Here is a tiny trained network, its code and every weight. The questions are about switching its units off for an input and a class, where a switched-off unit gives its printed mean instead of its output.

import numpy as np


def w(rows, s, z=0):
    codes = np.array(rows[::2]) - 128.0
    scale = np.full(codes.shape[1], s)
    scale[-1] = z or s
    return codes * scale


def f(y):
    return np.maximum(y, 0)


def log_softmax(a):
    a = a - a.max(-1, keepdims=True)
    return a - np.log(np.exp(a).sum(-1, keepdims=True))


def net(x, mask):
    res = np.array(x, float).reshape(1, 3) / 4 @ E
    y = f(res @ A[0][:, :-1].T + A[0][:, -1])
    res = res + np.where(mask, y, B[0][:, -1]) @ B[0][:, :-1]
    return log_softmax(res[-1] @ U[:, :-1].T + U[:, -1])


A, B = {}, {}
E = w([
[178,237,237,11,88,83,176,112,98,126,111],'x0',
[104,228,28,127,184,50,93,65,90,171,218],'x1',
[122,239,108,249,55,111,88,173,71,37,104],'x2',
],0.015)
A[0] = w([
[187,53,199,62,199,190,176,56,209,251,112,96],'n0',
[111,172,151,230,53,164,76,208,44,20,49,81],'n1',
[185,201,215,81,54,112,241,159,23,88,85,2],'n2',
[175,237,89,188,27,48,114,183,86,21,80,90],'n3',
[234,214,216,60,89,93,187,111,106,130,99,55],'n4',
[30,97,35,220,113,191,11,208,178,77,122,67],'n5',
[75,25,78,170,193,253,96,114,170,114,148,35],'n6',
[140,230,18,140,193,44,71,56,51,174,251,123],'n7',
[134,89,172,59,184,148,203,44,221,183,132,62],'n8',
[160,181,179,42,120,80,213,92,73,113,117,89],'n9',
[84,80,166,134,79,227,145,205,200,92,47,111],'n10',
[168,58,214,104,54,234,144,234,214,42,35,147],'n11',
[142,101,164,164,102,132,120,204,124,75,80,157],'n12',
],0.012,0.0082)
B[0] = w([
[205,82,67,71,167,174,229,206,140,189,113,233],'n0',
[203,59,75,40,161,196,208,223,151,184,70,234],'n1',
[177,90,155,173,86,86,128,53,63,143,138,214],'n2',
[149,67,100,45,143,200,202,167,141,175,61,234],'n3',
[192,132,199,170,84,68,86,53,73,117,148,213],'n4',
[197,83,241,209,88,63,127,36,53,176,150,222],'n5',
[200,107,206,216,67,57,139,58,97,194,106,205],'n6',
[43,218,144,105,211,183,53,110,236,54,191,247],'n7',
[139,80,131,77,130,189,206,214,153,161,74,205],'n8',
[151,142,193,222,69,79,91,71,102,131,151,197],'n9',
[56,205,133,156,136,139,71,127,175,83,155,210],'n10',
[2,199,128,130,182,151,63,111,209,50,212,253],'n11',
[61,146,70,137,179,144,132,168,160,31,218,183],'n12',
],0.013,0.042)
U = w([
[4,231,90,96,202,137,31,116,189,59,204,245],'0',
[191,56,103,13,125,182,200,221,116,195,56,69],'1',
[194,96,187,206,54,25,108,17,27,167,142,15],'2',
],0.013,0.012)

Each question gives the input, the list of numbers given to net, and the class t.
The units are the neurons (one row each of A and B). Each row of codes is followed by its name. A weight is (code - 128) times the scale printed after its matrix; where a second scale follows, it is the last column's (A, B and U).
mask holds one flag per neuron, in row order. A switched-off neuron (its flag False) gives its mean, the last column of its row in B, instead of its output. The means were averaged over made-up inputs and are rounded, as every weight is.
A unit's drop is (log p(t) with every unit on - log p(t) with that unit switched off) / (log p(t) with every unit on - log p(t) with every unit switched off).
The circuit of an input: a set's keep is (log p(t) with only the set's units on - log p(t) with every unit switched off) / (log p(t) with every unit on - log p(t) with every unit switched off). Starting from the 12 units with the biggest drops (on a tie, the unit counted first), units are removed one at a time, each time the one whose removal leaves the highest keep (on an exact tie, the one counted first), for as long as the keep stays at least 0.8.
units of the circuit, in order: the units of the circuit, biggest drop first
most important unit: the unit with the biggest drop
k most important neurons: the k neurons with the biggest drops, biggest first
drop of u: that unit's drop, to one decimal
input [-7,-6,0], class 2: units of the circuit, in order => (n6)
input [3,-5,-4], class 0: 2 most important neurons => (n11, n1)
input [6,-7,7], class 0: 4 most important neurons => (n11, n12, n10, n0)
input [2,-1,1], class 2: 3 most important neurons => (n7, n0, n11)
input [-7,4,8], class 1: 2 most important neurons => (n1, n3)
input [-8,-8,-2], class 0: 2 most important neurons => (n11, n10)
input [3,0,3], class 1: 3 most important neurons => (n5, n6, n3)
input [-1,-5,5], class 0: 2 most important neurons => (n11, n0)
input [-7,4,-7], class 1: 4 most important neurons => (n0, n8, n4, n9)
input [7,6,1], class 2: 2 most important neurons => (n11, n4)
input [-8,-5,5], class 2: 2 most important neurons => (n5, n6)
input [8,-1,8], class 1: 3 most important neurons => (n3, n1, n5)
input [0,-7,5], class 0: drop of n11 => 6.5
input [3,0,6], class 1: drop of n9 => 0.0
input [-2,6,-8], class 1: drop of n0 => 1.7
input [-4,0,5], class 1: most important unit => n1
